Below are the code and all the weights of a small trained network. Each question names an input and a target symbol and asks about switching units off, where a switched-off unit gives its printed mean instead of its output.

import numpy as np


def w(rows, s, z=0):
    codes = np.array(rows[::2]) - 128.0
    scale = np.full(codes.shape[1], s)
    scale[-1] = z or s
    return codes * scale


def f(y):
    return y / 2 * (1 + np.tanh(0.7978845608 * (y + 0.044715 * y**3)))


def softmax(a):
    e = np.exp(a - a.max(-1, keepdims=True))
    return e / e.sum(-1, keepdims=True)


def log_softmax(a):
    a = a - a.max(-1, keepdims=True)
    return a - np.log(np.exp(a).sum(-1, keepdims=True))


def net(x, mask):
    ids = ['ΘΞΠΨαβδεζηλμσ'.index(c) for c in x.split()]
    T = len(ids)
    res = E[ids] + P[:T]
    r = res
    for j in range(3):
        rows = slice(2 * j, 2 * j + 2)
        q, k, v = (r @ M[0][rows].T for M in (Q, K, V))
        z = softmax(np.where(np.tri(T) > 0, q @ k.T / 2**0.5, -1e9)) @ v
        o = O[0][rows]
        res = res + np.where(mask[j], z, o[:, -1]) @ o[:, :-1]
    y = f(res @ A[0][:, :-1].T + A[0][:, -1])
    res = res + np.where(mask[3:19], y, B[0][:, -1]) @ B[0][:, :-1]
    return log_softmax(res[-1] @ U[:, :-1].T + U[:, -1])


Q, K, V, O, A, B = {}, {}, {}, {}, {}, {}
E = w([
[64,200,148,145,46,251,205,128],'Θ',
[57,193,109,31,149,182,184,176],'Ξ',
[66,149,180,195,36,121,130,106],'Π',
[13,142,201,106,107,168,144,124],'Ψ',
[155,180,195,106,43,82,128,115],'α',
[168,95,185,64,142,131,142,155],'β',
[122,71,233,158,106,84,205,168],'δ',
[176,151,127,67,96,94,174,102],'ε',
[61,219,81,130,51,214,120,128],'ζ',
[142,142,169,89,84,92,60,104],'η',
[190,160,132,131,71,101,139,206],'λ',
[123,107,179,85,121,237,176,124],'μ',
[139,145,40,106,98,147,186,60],'σ',
],0.017)
P = w([
[44,47,23,56,54,165,113,134],'0',
[117,176,153,102,189,138,176,86],'1',
[150,167,178,99,163,124,178,73],'2',
[171,150,196,127,143,113,183,60],'3',
[184,128,206,136,117,105,177,51],'4',
[195,116,206,135,99,112,178,54],'5',
[211,103,204,122,78,114,173,50],'6',
[212,94,185,121,59,105,171,59],'7',
[196,74,189,118,43,114,175,49],'8',
[202,55,180,119,26,114,178,44],'9',
[183,51,177,121,11,113,186,54],'10',
[164,38,177,104,2,106,193,66],'11',
],0.008)
Q[0] = w([
[89,21,32,138,146,149,94,114],'H1',
[154,222,160,203,255,133,109,115],'H1',
[134,92,123,49,9,132,178,139],'H2',
[78,56,152,92,141,96,96,75],'H2',
[114,87,116,231,238,174,66,146],'H3',
[123,28,71,109,70,85,116,139],'H3',
],0.0086)
K[0] = w([
[53,190,129,112,162,97,127,174],'H1',
[122,242,161,171,245,112,136,112],'H1',
[110,69,129,75,47,142,93,161],'H2',
[153,133,108,155,105,136,127,179],'H2',
[170,189,173,171,194,156,147,104],'H3',
[108,138,119,130,150,154,139,150],'H3',
],0.012)
V[0] = w([
[121,75,1,154,153,36,168,114],'H1',
[130,161,103,130,140,175,188,3],'H1',
[124,215,116,217,20,106,73,125],'H2',
[193,195,84,164,116,187,188,178],'H2',
[53,185,69,145,187,146,55,189],'H3',
[63,41,132,211,96,164,111,111],'H3',
],0.0095)
O[0] = w([
[208,144,137,162,168,66,232,2,128],'H1',
[188,69,50,108,124,178,104,25,227],'H1',
[166,225,195,133,240,196,75,85,149],'H2',
[218,184,81,112,104,163,172,208,126],'H2',
[126,60,225,101,30,238,148,65,3],'H3',
[185,145,132,222,125,207,137,191,181],'H3',
],0.0092,0.0047)
A[0] = w([
[130,68,182,75,254,153,190,127,79],'N1',
[140,160,172,181,218,115,123,108,93],'N2',
[184,95,73,158,146,116,167,20,70],'N3',
[174,7,163,77,236,154,151,193,126],'N4',
[212,75,237,174,109,24,76,152,100],'N5',
[75,178,162,104,93,32,157,88,79],'N6',
[138,45,194,180,146,125,239,178,11],'N7',
[132,159,72,147,215,97,142,181,8],'N8',
[57,180,136,130,163,129,190,95,67],'N9',
[93,95,72,106,166,165,103,113,241],'N10',
[189,131,145,145,86,124,133,188,54],'N11',
[200,154,213,130,161,202,188,151,1],'N12',
[146,31,127,230,107,108,74,168,67],'N13',
[106,49,106,183,187,117,81,106,198],'N14',
[195,19,214,101,209,68,134,186,103],'N15',
[140,62,214,96,26,185,156,107,12],'N16',
],0.0076,0.0066)
B[0] = w([
[173,69,210,65,26,110,125,126,139],'N1',
[162,156,141,132,137,39,117,111,141],'N2',
[76,137,162,130,124,134,89,214,254],'N3',
[146,152,125,192,2,142,146,161,150],'N4',
[57,146,164,90,184,147,186,95,196],'N5',
[107,189,69,188,158,131,97,80,145],'N6',
[161,114,56,82,80,119,85,150,134],'N7',
[131,94,141,68,92,212,171,106,129],'N8',
[78,110,86,114,163,108,69,27,131],'N9',
[200,55,182,129,162,118,85,91,165],'N10',
[96,176,72,111,151,183,101,90,152],'N11',
[14,82,52,174,73,57,152,109,153],'N12',
[197,140,219,116,123,130,144,131,143],'N13',
[185,34,64,195,211,123,140,179,142],'N14',
[74,164,36,127,134,96,61,88,167],'N15',
[140,172,76,123,237,118,150,167,141],'N16',
],0.0068,0.011)
U = w([
[126,156,42,97,78,183,49,107,2],'Θ',
[85,80,99,2,162,166,171,127,25],'Ξ',
[127,128,140,202,95,137,94,116,55],'Π',
[137,46,178,112,134,184,164,179,100],'Ψ',
[144,122,105,69,182,122,26,141,71],'α',
[52,66,113,109,90,92,155,129,115],'β',
[130,129,103,131,173,116,171,193,173],'δ',
[138,111,31,89,163,130,127,74,123],'ε',
[59,118,84,106,93,206,151,90,38],'ζ',
[65,64,174,91,154,129,100,100,163],'η',
[104,194,147,62,75,134,156,117,204],'λ',
[149,71,121,81,66,136,70,179,141],'μ',
[205,85,86,118,115,118,173,43,233],'σ',
],0.0083,0.0067)

Each question gives the input, a string of symbols that net reads in full, and the target symbol t.
The units are the heads (2 rows each of Q, K, V and O) and the neurons (one row each of A and B). Each row of codes is followed by its name. A weight is (code - 128) times the scale printed after its matrix; where a second scale follows, it is the last column's (O, A, B and U).
mask holds one flag per unit, heads first, then neurons. A switched-off unit (its flag False) gives its mean, the last column of its rows in O or B, instead of its output. The means were averaged over made-up inputs and are rounded, as every weight is.
A unit's drop is (log p(t) with every unit on - log p(t) with that unit switched off) / (log p(t) with every unit on - log p(t) with every unit switched off).
The circuit of an input: a set's keep is (log p(t) with only the set's units on - log p(t) with every unit switched off) / (log p(t) with every unit on - log p(t) with every unit switched off). Starting from the 12 units with the biggest drops (on a tie, the unit counted first), units are removed one at a time, each time the one whose removal leaves the highest keep (on an exact tie, the one counted first), for as long as the keep stays at least 0.8.
circuit, biggest first: the units of the circuit, biggest drop first
most important unit: the unit with the biggest drop
top k neurons: the k neurons with the biggest drops, biggest first
heads that matter: for each layer, one digit per head in row order, 1 if its drop is at least 0.15 and else 0, layers parted by /
input ζ λ δ, target λ: circuit, biggest first -> [H2 N1 N14]
input ε β β Ψ, target β: heads that matter -> 110
input Ψ Ψ Θ μ β λ, target Ψ: most important unit -> H3
input η λ σ α σ Ψ η δ ζ β, target η: heads that matter -> 110
input σ λ β μ δ ζ σ η λ σ δ, target σ: heads that matter -> 100
input η λ Θ, target η: heads that matter -> 010
input ε β λ λ λ λ η λ λ Ψ β η, target α: circuit, biggest first -> [H3 H2]
input Θ Θ Π δ σ σ λ λ σ, target Θ: heads that matter -> 111
input ζ Ψ λ λ Π Θ, target ζ: circuit, biggest first -> [N12 H3]
input μ η η, target μ: circuit, biggest first -> [H1 H2]
input σ σ λ η, target σ: heads that matter -> 100
input Π Π Π, target Π: heads that matter -> 011
input δ β λ λ δ ζ Ξ σ σ σ, target δ: circuit, biggest first -> [H3 N3]
input Ξ λ ζ μ β Ξ μ, target μ: top 2 neurons -> [N4 N5]
input σ λ σ λ Ψ β β Ξ η Ξ, target σ: circuit, biggest first -> [H1]
input Ψ λ λ λ ε μ λ, target Ψ: top 2 neurons -> [N13 N15]
input ζ η σ σ η Π λ λ σ λ λ λ, target ζ: top 2 neurons -> [N12 N11]
input Ψ Ξ σ β ε Ξ Π, target Ψ: heads that matter -> 111
input σ Π δ α σ λ Θ ε μ Ξ, target σ: circuit, biggest first -> [H1 N10]
input λ λ λ β σ σ σ λ λ η, target λ: most important unit -> H2
input Π λ ε η Θ λ η λ, target Π: circuit, biggest first -> [H3 H2]
input η λ δ β λ α η Ξ, target η: heads that matter -> 010
input η α α Ψ, target η: heads that matter -> 010
input μ η λ μ, target μ: heads that matter -> 100
input μ β α η Π δ η, target μ: heads that matter -> 110
